Here is a tiny trained network, its code and every weight. The questions are about switching its units off for an input and a class, where a switched-off unit gives its printed mean instead of its output.

import numpy as np


def w(rows, s, z=0):
    codes = np.array(rows[::2]) - 128.0
    scale = np.full(codes.shape[1], s)
    scale[-1] = z or s
    return codes * scale


def f(y):
    return y / 2 * (1 + np.tanh(0.7978845608 * (y + 0.044715 * y**3)))


def log_softmax(a):
    a = a - a.max(-1, keepdims=True)
    return a - np.log(np.exp(a).sum(-1, keepdims=True))


def net(x, mask):
    res = np.array(x, float).reshape(1, 7) / 4 @ E
    y = f(res @ A[0][:, :-1].T + A[0][:, -1])
    res = res + np.where(mask, y, B[0][:, -1]) @ B[0][:, :-1]
    return log_softmax(res[-1] @ U[:, :-1].T + U[:, -1])


A, B = {}, {}
E = w([
[198,62,219],'x0',
[187,253,188],'x1',
[126,127,127],'x2',
[129,133,128],'x3',
[128,126,129],'x4',
[129,125,126],'x5',
[32,136,206],'x6',
],0.0042)
A[0] = w([
[99,55,97,73],'N0',
[169,228,175,27],'N1',
[128,126,124,54],'N2',
[133,129,124,82],'N3',
[200,58,212,71],'N4',
[118,98,116,70],'N5',
[121,106,119,58],'N6',
[143,163,136,27],'N7',
[93,42,91,62],'N8',
[99,54,97,64],'N9',
[133,133,114,2],'N10',
[130,130,127,35],'N11',
[254,124,26,55],'N12',
[135,133,120,2],'N13',
[55,202,30,43],'N14',
[107,71,105,63],'N15',
[143,164,141,70],'N16',
[123,125,133,9],'N17',
[83,175,66,59],'N18',
[141,111,151,41],'N19',
[132,131,125,72],'N20',
[125,117,124,100],'N21',
[121,141,106,26],'N22',
[132,138,130,22],'N23',
[55,139,192,48],'N24',
[124,130,120,83],'N25',
[72,185,52,51],'N26',
[179,244,187,58],'N27',
[189,68,201,74],'N28',
[154,192,153,28],'N29',
[137,140,122,23],'N30',
[127,124,125,66],'N31',
[162,132,93,43],'N32',
[98,163,80,49],'N33',
[208,127,57,47],'N34',
[54,140,193,59],'N35',
[127,128,126,93],'N36',
[79,17,75,83],'N37',
[139,151,133,15],'N38',
[7,152,236,56],'N39',
[123,128,134,38],'N40',
[148,128,111,90],'N41',
[127,127,128,130],'N42',
[138,129,117,58],'N43',
[187,69,200,64],'N44',
[145,130,108,48],'N45',
[160,94,172,59],'N46',
[133,134,119,5],'N47',
],0.0082,0.0029)
B[0] = w([
[133,143,183,156],'N0',
[135,144,220,174],'N1',
[109,125,137,72],'N2',
[115,124,133,90],'N3',
[63,196,82,224],'N4',
[116,132,152,95],'N5',
[108,129,150,82],'N6',
[104,126,165,70],'N7',
[135,145,198,173],'N8',
[128,142,188,150],'N9',
[73,117,151,46],'N10',
[102,122,140,61],'N11',
[92,3,111,195],'N12',
[83,116,149,46],'N13',
[63,200,95,187],'N14',
[122,138,173,121],'N15',
[123,130,156,98],'N16',
[92,118,143,51],'N17',
[86,168,112,125],'N18',
[88,137,132,76],'N19',
[113,124,136,83],'N20',
[121,129,136,106],'N21',
[85,132,141,59],'N22',
[98,122,148,56],'N23',
[101,62,121,141],'N24',
[114,128,133,91],'N25',
[78,180,106,145],'N26',
[159,152,238,237],'N27',
[73,184,90,195],'N28',
[117,133,185,106],'N29',
[93,119,150,56],'N30',
[113,126,135,80],'N31',
[90,94,137,74],'N32',
[88,154,123,95],'N33',
[91,53,122,122],'N34',
[105,61,119,151],'N35',
[121,127,131,99],'N36',
[162,155,222,248],'N37',
[96,124,159,57],'N38',
[106,5,108,248],'N39',
[98,118,141,65],'N40',
[112,111,131,97],'N41',
[128,128,128,130],'N42',
[103,118,138,74],'N43',
[72,182,93,183],'N44',
[95,109,141,69],'N45',
[86,156,115,116],'N46',
[82,118,151,47],'N47',
],0.041,0.0016)
U = w([
[149,161,254,61],'0',
[172,145,91,252],'1',
[162,138,89,242],'2',
[38,204,62,10],'3',
[94,15,103,22],'4',
],0.0048,0.0028)

Each question gives the input, the list of numbers given to net, and the class t.
The units are the neurons (one row each of A and B). Each row of codes is followed by its name. A weight is (code - 128) times the scale printed after its matrix; where a second scale follows, it is the last column's (A, B and U).
mask holds one flag per neuron, in row order. A switched-off neuron (its flag False) gives its mean, the last column of its row in B, instead of its output. The means were averaged over made-up inputs and are rounded, as every weight is.
A unit's drop is (log p(t) with every unit on - log p(t) with that unit switched off) / (log p(t) with every unit on - log p(t) with every unit switched off).
The circuit of an input: a set's keep is (log p(t) with only the set's units on - log p(t) with every unit switched off) / (log p(t) with every unit on - log p(t) with every unit switched off). Starting from the 12 units with the biggest drops (on a tie, the unit counted first), units are removed one at a time, each time the one whose removal leaves the highest keep (on an exact tie, the one counted first), for as long as the keep stays at least 0.8.
circuit, biggest first: the units of the circuit, biggest drop first
most important unit: the unit with the biggest drop
k most important neurons: the k neurons with the biggest drops, biggest first
drop when u is switched off: that unit's drop, to one decimal
input [8,-6,-4,4,-1,-6,-4], class 3: most important unit -> N4
input [-7,-1,5,6,-8,-4,-4], class 3: circuit, biggest first -> (N14; N26)
input [5,1,4,4,2,0,-4], class 3: circuit, biggest first -> (N4; N28)
input [0,-6,-2,5,0,6,6], class 0: 2 most important neurons -> (N37; N8)
input [5,-3,-1,-4,0,2,-4], class 3: circuit, biggest first -> (N4; N28)
input [-6,7,3,-1,0,7,0], class 0: 2 most important neurons -> (N27; N1)
input [-1,-6,6,-5,2,-1,-7], class 4: 2 most important neurons -> (N12; N34)
input [-7,7,-5,-2,4,1,-7], class 0: 3 most important neurons -> (N27; N1; N39)
input [-7,1,2,-4,1,-5,-4], class 3: circuit, biggest first -> (N14; N26)
input [5,-7,2,-2,-6,2,4], class 0: 2 most important neurons -> (N37; N8)
input [7,-5,-5,7,8,3,-1], class 3: circuit, biggest first -> (N4; N28)
input [-2,-6,-2,-1,4,-5,7], class 4: 2 most important neurons -> (N39; N27)
input [-7,8,-3,6,-7,0,1], class 0: 2 most important neurons -> (N27; N1)
input [3,4,5,6,5,-4,-7], class 4: circuit, biggest first -> (N12)
input [5,1,5,8,5,1,-6], class 4: 3 most important neurons -> (N12; N34; N14)
input [0,-7,2,3,-3,4,-8], class 4: 4 most important neurons -> (N12; N34; N27; N1)
input [5,6,1,4,2,4,8], class 4: drop when N35 is switched off -> 0.2
input [0,-7,-6,8,-4,-2,4], class 0: drop when N9 is switched off -> 0.1
input [7,-7,5,8,-7,1,4], class 0: drop when N9 is switched off -> 0.3
input [-2,5,-3,-3,7,5,-8], class 4: drop when N12 is switched off -> 0.6
input [0,8,8,-7,6,-8,0], class 0: circuit, biggest first -> (N27)
